Below are the code and all the weights of a small trained network. Each question names an input and a class and asks about switching units off, where a switched-off unit gives its printed mean instead of its output.

import numpy as np


def w(rows, s, z=0):
    codes = np.array(rows[::2]) - 128.0
    scale = np.full(codes.shape[1], s)
    scale[-1] = z or s
    return codes * scale


def f(y):
    return np.maximum(y, 0)


def log_softmax(a):
    a = a - a.max(-1, keepdims=True)
    return a - np.log(np.exp(a).sum(-1, keepdims=True))


def net(x, mask):
    res = np.array(x, float).reshape(1, 5) / 4 @ E
    y = f(res @ A[0][:, :-1].T + A[0][:, -1])
    res = res + np.where(mask, y, B[0][:, -1]) @ B[0][:, :-1]
    return log_softmax(res[-1] @ U[:, :-1].T + U[:, -1])


A, B = {}, {}
E = w([
[116,82,122,136],'x0',
[3,147,106,142],'x1',
[159,234,93,60],'x2',
[110,132,249,135],'x3',
[127,103,151,2],'x4',
],0.0064)
A[0] = w([
[112,124,150,125,169],'neuron 0',
[132,94,131,143,45],'neuron 1',
[116,121,164,204,78],'neuron 2',
[98,91,107,92,155],'neuron 3',
[129,113,46,183,82],'neuron 4',
[190,130,109,117,134],'neuron 5',
[168,118,119,112,106],'neuron 6',
[93,105,111,130,163],'neuron 7',
[97,143,160,196,88],'neuron 8',
[161,67,156,126,107],'neuron 9',
[221,166,93,121,131],'neuron 10',
[96,94,137,104,147],'neuron 11',
[117,178,114,98,67],'neuron 12',
[134,137,133,160,163],'neuron 13',
[136,116,125,130,67],'neuron 14',
[110,99,140,113,87],'neuron 15',
[97,83,116,84,185],'neuron 16',
[141,110,76,169,83],'neuron 17',
[222,132,130,94,90],'neuron 18',
[101,106,121,129,152],'neuron 19',
[109,102,147,114,194],'neuron 20',
[155,196,98,20,60],'neuron 21',
[128,104,129,141,73],'neuron 22',
[79,56,123,56,128],'neuron 23',
[208,162,96,123,135],'neuron 24',
[124,149,173,155,82],'neuron 25',
[225,94,119,77,140],'neuron 26',
[142,153,249,136,46],'neuron 27',
[176,52,218,103,120],'neuron 28',
[184,102,130,90,141],'neuron 29',
[127,135,117,122,148],'neuron 30',
[116,117,82,147,107],'neuron 31',
[153,177,131,99,135],'neuron 32',
[115,141,82,146,4],'neuron 33',
[127,121,111,134,93],'neuron 34',
[143,117,126,106,57],'neuron 35',
[180,107,121,100,150],'neuron 36',
[127,194,178,112,155],'neuron 37',
[143,81,155,220,84],'neuron 38',
[116,143,121,155,41],'neuron 39',
],0.014,0.0035)
B[0] = w([
[134,133,119,91,165],'neuron 0',
[149,145,157,129,146],'neuron 1',
[145,205,135,150,199],'neuron 2',
[193,106,128,112,179],'neuron 3',
[80,48,64,123,217],'neuron 4',
[120,165,93,98,202],'neuron 5',
[136,157,101,125,171],'neuron 6',
[106,108,101,122,175],'neuron 7',
[172,197,78,148,200],'neuron 8',
[166,151,168,162,189],'neuron 9',
[97,183,84,60,247],'neuron 10',
[175,118,129,83,176],'neuron 11',
[145,149,180,98,169],'neuron 12',
[147,150,94,125,171],'neuron 13',
[137,135,137,124,130],'neuron 14',
[160,128,138,96,153],'neuron 15',
[208,114,126,99,197],'neuron 16',
[111,78,82,107,186],'neuron 17',
[68,162,75,140,228],'neuron 18',
[135,125,98,107,166],'neuron 19',
[155,116,118,85,184],'neuron 20',
[84,208,233,118,247],'neuron 21',
[148,141,136,119,143],'neuron 22',
[255,114,148,99,215],'neuron 23',
[97,169,90,61,233],'neuron 24',
[155,126,81,85,164],'neuron 25',
[129,206,47,153,253],'neuron 26',
[115,19,62,107,219],'neuron 27',
[205,107,165,238,247],'neuron 28',
[136,180,88,159,206],'neuron 29',
[134,120,138,125,148],'neuron 30',
[109,90,89,125,173],'neuron 31',
[104,143,159,96,196],'neuron 32',
[133,84,109,161,154],'neuron 33',
[123,119,122,123,138],'neuron 34',
[145,145,123,128,143],'neuron 35',
[135,171,85,142,200],'neuron 36',
[84,125,143,51,203],'neuron 37',
[130,227,171,144,218],'neuron 38',
[130,132,98,154,142],'neuron 39',
],0.039,0.0066)
U = w([
[122,185,90,116,220],'0',
[163,3,72,97,224],'1',
[99,81,199,207,6],'2',
[104,124,237,72,36],'3',
[227,138,155,149,151],'4',
[147,86,81,216,7],'5',
],0.0058,0.0018)

Each question gives the input, the list of numbers given to net, and the class t.
The units are the neurons (one row each of A and B). Each row of codes is followed by its name. A weight is (code - 128) times the scale printed after its matrix; where a second scale follows, it is the last column's (A, B and U).
mask holds one flag per neuron, in row order. A switched-off neuron (its flag False) gives its mean, the last column of its row in B, instead of its output. The means were averaged over made-up inputs and are rounded, as every weight is.
A unit's drop is (log p(t) with every unit on - log p(t) with that unit switched off) / (log p(t) with every unit on - log p(t) with every unit switched off).
The circuit of an input: a set's keep is (log p(t) with only the set's units on - log p(t) with every unit switched off) / (log p(t) with every unit on - log p(t) with every unit switched off). Starting from the 12 units with the biggest drops (on a tie, the unit counted first), units are removed one at a time, each time the one whose removal leaves the highest keep (on an exact tie, the one counted first), for as long as the keep stays at least 0.8.
units of the circuit, in order: the units of the circuit, biggest drop first
most important unit: the unit with the biggest drop
top k neurons: the k neurons with the biggest drops, biggest first
drop when u is switched off: that unit's drop, to one decimal
input [0,4,-3,3,6], class 1: units of the circuit, in order	[neuron 21; neuron 38]
input [7,0,2,-3,-8], class 1: units of the circuit, in order	[neuron 4; neuron 21]
input [1,5,6,-8,8], class 3: units of the circuit, in order	[neuron 21]
input [5,5,-3,8,5], class 4: top 3 neurons	[neuron 28; neuron 4; neuron 23]
input [-2,-7,-4,5,-4], class 4: top 2 neurons	[neuron 28; neuron 38]
input [5,7,-2,6,3], class 4: top 2 neurons	[neuron 4; neuron 23]
input [-5,-5,-4,8,-5], class 4: top 2 neurons	[neuron 38; neuron 28]
input [5,5,-2,-8,8], class 4: top 2 neurons	[neuron 23; neuron 27]
input [-6,-3,2,7,2], class 1: top 2 neurons	[neuron 27; neuron 38]
input [-3,-6,-4,2,0], class 5: top 2 neurons	[neuron 28; neuron 21]
input [-8,3,6,4,2], class 3: drop when neuron 8 is switched off	0.0
input [1,2,7,-5,3], class 3: drop when neuron 12 is switched off	0.1
input [8,3,8,2,8], class 3: drop when neuron 21 is switched off	0.4
input [2,3,7,-6,-8], class 1: most important unit	neuron 4
